Below is a small trained network, with its code and all its weights. Each question gives an input and a class and asks what happens when units are switched off, that is, made to give their printed mean instead of their output.

import numpy as np


def w(rows, s, z=0):
    codes = np.array(rows[::2]) - 128.0
    scale = np.full(codes.shape[1], s)
    scale[-1] = z or s
    return codes * scale


def f(y):
    return np.maximum(y, 0)


def log_softmax(a):
    a = a - a.max(-1, keepdims=True)
    return a - np.log(np.exp(a).sum(-1, keepdims=True))


def net(x, mask):
    res = np.array(x, float).reshape(1, 6) / 4 @ E
    y = f(res @ A[0][:, :-1].T + A[0][:, -1])
    res = res + np.where(mask, y, B[0][:, -1]) @ B[0][:, :-1]
    return log_softmax(res[-1] @ U[:, :-1].T + U[:, -1])


A, B = {}, {}
E = w([
[127,126,125,126,126,127,130],'x0',
[130,122,124,128,127,130,131],'x1',
[136,110,128,129,119,137,132],'x2',
[105,94,191,45,205,156,195],'x3',
[252,181,77,64,136,119,132],'x4',
[81,172,103,74,98,217,62],'x5',
],0.015)
A[0] = w([
[60,95,192,56,188,219,142,159],'neuron 1',
[43,115,130,171,107,160,83,197],'neuron 2',
[23,118,178,119,118,143,69,171],'neuron 3',
[137,181,102,149,57,172,70,103],'neuron 4',
[92,86,141,174,127,60,146,171],'neuron 5',
[210,100,180,125,187,34,169,143],'neuron 6',
[198,128,109,176,155,56,181,166],'neuron 7',
[201,149,87,187,106,70,114,199],'neuron 8',
[177,109,198,96,212,101,186,137],'neuron 9',
[171,171,65,182,64,168,86,180],'neuron 10',
[169,102,124,202,151,61,120,189],'neuron 11',
[97,117,171,192,123,48,180,169],'neuron 12',
[169,161,54,177,57,57,111,254],'neuron 13',
[190,147,182,50,164,110,206,172],'neuron 14',
[127,95,198,218,144,68,170,204],'neuron 15',
[198,125,111,116,124,75,137,105],'neuron 16',
[24,98,209,54,159,183,182,105],'neuron 17',
[222,192,70,32,122,192,101,38],'neuron 18',
[65,131,80,248,101,129,95,212],'neuron 19',
[91,90,170,192,121,81,175,178],'neuron 20',
],0.013,0.0082)
B[0] = w([
[151,182,213,192,224,128,198,250],'neuron 1',
[112,59,226,144,63,173,66,219],'neuron 2',
[154,107,208,188,107,189,147,220],'neuron 3',
[85,99,108,121,60,140,77,205],'neuron 4',
[145,151,118,28,65,140,125,207],'neuron 5',
[72,52,50,200,164,57,149,235],'neuron 6',
[238,96,193,171,141,51,57,220],'neuron 7',
[205,146,205,154,128,103,7,221],'neuron 8',
[41,76,51,181,166,107,168,229],'neuron 9',
[132,146,171,90,93,98,45,231],'neuron 10',
[190,142,181,97,127,92,72,212],'neuron 11',
[184,170,55,44,153,206,181,222],'neuron 12',
[200,138,178,103,105,101,24,250],'neuron 13',
[69,113,31,186,195,79,201,229],'neuron 14',
[169,199,22,36,129,217,150,243],'neuron 15',
[182,110,233,144,185,87,106,179],'neuron 16',
[179,195,206,178,232,113,150,253],'neuron 17',
[129,193,27,33,162,178,170,231],'neuron 18',
[75,72,160,90,38,154,51,236],'neuron 19',
[154,218,85,68,134,192,131,224],'neuron 20',
],0.011,0.021)
U = w([
[181,162,74,49,79,159,74,202],'0',
[227,127,235,209,192,62,105,94],'1',
[139,197,61,77,206,180,235,154],'2',
[97,22,49,201,160,12,159,2],'3',
[42,39,186,183,54,167,90,128],'4',
],0.011,0.007)

Each question gives the input, the list of numbers given to net, and the class t.
The units are the neurons (one row each of A and B). Each row of codes is followed by its name. A weight is (code - 128) times the scale printed after its matrix; where a second scale follows, it is the last column's (A, B and U).
mask holds one flag per neuron, in row order. A switched-off neuron (its flag False) gives its mean, the last column of its row in B, instead of its output. The means were averaged over made-up inputs and are rounded, as every weight is.
A unit's drop is (log p(t) with every unit on - log p(t) with that unit switched off) / (log p(t) with every unit on - log p(t) with every unit switched off).
The circuit of an input: a set's keep is (log p(t) with only the set's units on - log p(t) with every unit switched off) / (log p(t) with every unit on - log p(t) with every unit switched off). Starting from the 12 units with the biggest drops (on a tie, the unit counted first), units are removed one at a time, each time the one whose removal leaves the highest keep (on an exact tie, the one counted first), for as long as the keep stays at least 0.8.
units of the circuit, in order: the units of the circuit, biggest drop first
k most important neurons: the k neurons with the biggest drops, biggest first
drop of u: that unit's drop, to one decimal
input [-2,2,3,3,0,5], class 1: 2 most important neurons	(neuron 15; neuron 12)
input [-7,3,-6,-6,-6,1], class 4: units of the circuit, in order	(neuron 19)
input [4,-4,-5,-7,7,0], class 1: 3 most important neurons	(neuron 8; neuron 16; neuron 15)
input [6,8,3,3,0,-5], class 2: 3 most important neurons	(neuron 15; neuron 12; neuron 20)
input [-6,2,-8,-3,0,-4], class 0: 3 most important neurons	(neuron 1; neuron 17; neuron 15)
input [1,-6,6,-4,-2,1], class 4: 2 most important neurons	(neuron 18; neuron 15)
input [8,7,-8,1,-4,6], class 1: 2 most important neurons	(neuron 17; neuron 1)
input [-8,1,6,-1,0,4], class 4: 3 most important neurons	(neuron 15; neuron 12; neuron 20)
input [-3,-1,-4,7,-5,0], class 2: 2 most important neurons	(neuron 7; neuron 8)
input [-5,2,5,1,6,4], class 2: 2 most important neurons	(neuron 18; neuron 19)
input [-8,-4,-8,-6,0,-6], class 0: drop of neuron 17	0.3
input [4,-4,4,-5,0,-2], class 0: drop of neuron 1	0.8
input [-8,-3,5,2,2,-7], class 3: drop of neuron 6	0.2
input [-8,-8,1,2,2,-8], class 3: units of the circuit, in order	(neuron 6)
input [7,7,4,3,6,-6], class 3: drop of neuron 5	0.0
